Here is a tiny trained network, its code and every weight. The questions are about switching its units off for an input and a class, where a switched-off unit gives its printed mean instead of its output.

import numpy as np


def w(rows, s, z=0):
    codes = np.array(rows[::2]) - 128.0
    scale = np.full(codes.shape[1], s)
    scale[-1] = z or s
    return codes * scale


def norm(h):
    return h / np.sqrt((h * h).mean(-1, keepdims=True) + 1e-5)


def f(y):
    return np.maximum(y, 0)


def log_softmax(a):
    a = a - a.max(-1, keepdims=True)
    return a - np.log(np.exp(a).sum(-1, keepdims=True))


def net(x, mask):
    res = np.array(x, float).reshape(1, 5) / 4 @ E
    u = 0
    for l in range(2):
        y = f(norm(res) @ A[l][:, :-1].T + A[l][:, -1])
        res = res + np.where(mask[u : u + 3], y, B[l][:, -1]) @ B[l][:, :-1]
        u += 3
    return log_softmax(norm(res)[-1] @ U[:, :-1].T + U[:, -1])


A, B = {}, {}
E = w([
[22,118,58,54],'x0',
[175,9,115,65],'x1',
[126,127,125,127],'x2',
[135,110,3,212],'x3',
[35,49,184,177],'x4',
],0.0024)
A[0] = w([
[201,43,109,68,114],'0.n0',
[254,113,206,227,4],'0.n1',
[110,55,61,237,75],'0.n2',
],0.0058,0.0034)
B[0] = w([
[133,91,130,182,252],'0.n0',
[1,118,59,47,233],'0.n1',
[235,175,76,85,230],'0.n2',
],0.0088,0.0024)
A[1] = w([
[115,115,254,69,110],'1.n0',
[177,101,99,96,253],'1.n1',
[94,214,140,185,135],'1.n2',
],0.0083,0.0051)
B[1] = w([
[176,155,1,200,195],'1.n0',
[87,162,206,150,253],'1.n1',
[142,11,174,137,181],'1.n2',
],0.0075,0.0063)
U = w([
[209,187,47,159,127],'0',
[28,122,104,74,136],'1',
[124,135,147,136,205],'2',
[127,156,178,137,182],'3',
[133,60,187,166,105],'4',
[165,123,144,73,49],'5',
[196,97,131,8,4],'6',
],0.013,0.011)

Each question gives the input, the list of numbers given to net, and the class t.
The units are the neurons (one row each of A and B). Each row of codes is followed by its name. A weight is (code - 128) times the scale printed after its matrix; where a second scale follows, it is the last column's (A, B and U).
mask holds one flag per neuron, layer by layer. A switched-off neuron (its flag False) gives its mean, the last column of its row in B, instead of its output. The means were averaged over made-up inputs and are rounded, as every weight is.
A unit's drop is (log p(t) with every unit on - log p(t) with that unit switched off) / (log p(t) with every unit on - log p(t) with every unit switched off).
The circuit of an input: a set's keep is (log p(t) with only the set's units on - log p(t) with every unit switched off) / (log p(t) with every unit on - log p(t) with every unit switched off). Starting from all 6 units, units are removed one at a time, each time the one whose removal leaves the highest keep (on an exact tie, the one counted first), for as long as the keep stays at least 0.8.
circuit, biggest first: the units of the circuit, biggest drop first
most important unit: the unit with the biggest drop
top k neurons: the k neurons with the biggest drops, biggest first
k most important neurons of layer l: the k neurons of layer l with the biggest drops, biggest first
input [0,6,-5,2,-2], class 4: circuit, biggest first -> (0.n0 1.n0)
input [1,-7,-2,2,-6], class 4: top 3 neurons -> (1.n2 0.n2 1.n0)
input [-2,5,2,5,3], class 0: most important unit -> 0.n2
input [-2,-4,-4,-7,-6], class 0: top 3 neurons -> (1.n0 0.n2 1.n1)
input [-6,1,4,-7,-6], class 0: top 2 neurons -> (1.n0 0.n2)
input [0,4,-3,3,5], class 3: circuit, biggest first -> (1.n1 1.n0 0.n2)
input [-7,-1,-1,6,-8], class 3: 2 most important neurons of layer 1 -> (1.n0 1.n1)
input [-4,-6,1,-2,-2], class 4: top 3 neurons -> (1.n2 0.n2 1.n1)
input [6,-6,-1,-7,-4], class 0: top 2 neurons -> (1.n0 0.n1)
input [6,5,-6,2,-8], class 3: top 2 neurons -> (1.n1 0.n1)
input [7,8,5,-3,-3], class 4: circuit, biggest first -> (0.n0 0.n1)
input [5,8,-5,7,-5], class 4: top 3 neurons -> (0.n0 1.n0 1.n1)
input [-2,-5,3,0,2], class 4: top 2 neurons -> (1.n2 1.n1)
input [-3,-6,-3,4,-1], class 4: top 2 neurons -> (1.n2 1.n0)
input [5,-7,-1,-4,2], class 4: circuit, biggest first -> (1.n2 0.n1)
input [-8,-6,-1,5,0], class 1: 2 most important neurons of layer 0 -> (0.n1 0.n0)
input [-1,8,7,0,-6], class 4: most important unit -> 0.n0
input [7,4,-3,-7,5], class 0: circuit, biggest first -> (1.n0 0.n1)
input [-6,-6,-3,-8,-4], class 0: circuit, biggest first -> (1.n0 1.n1)
input [1,-7,-3,-5,4], class 4: top 2 neurons -> (1.n2 0.n1)
input [-7,-4,0,6,1], class 1: top 2 neurons -> (0.n1 1.n0)
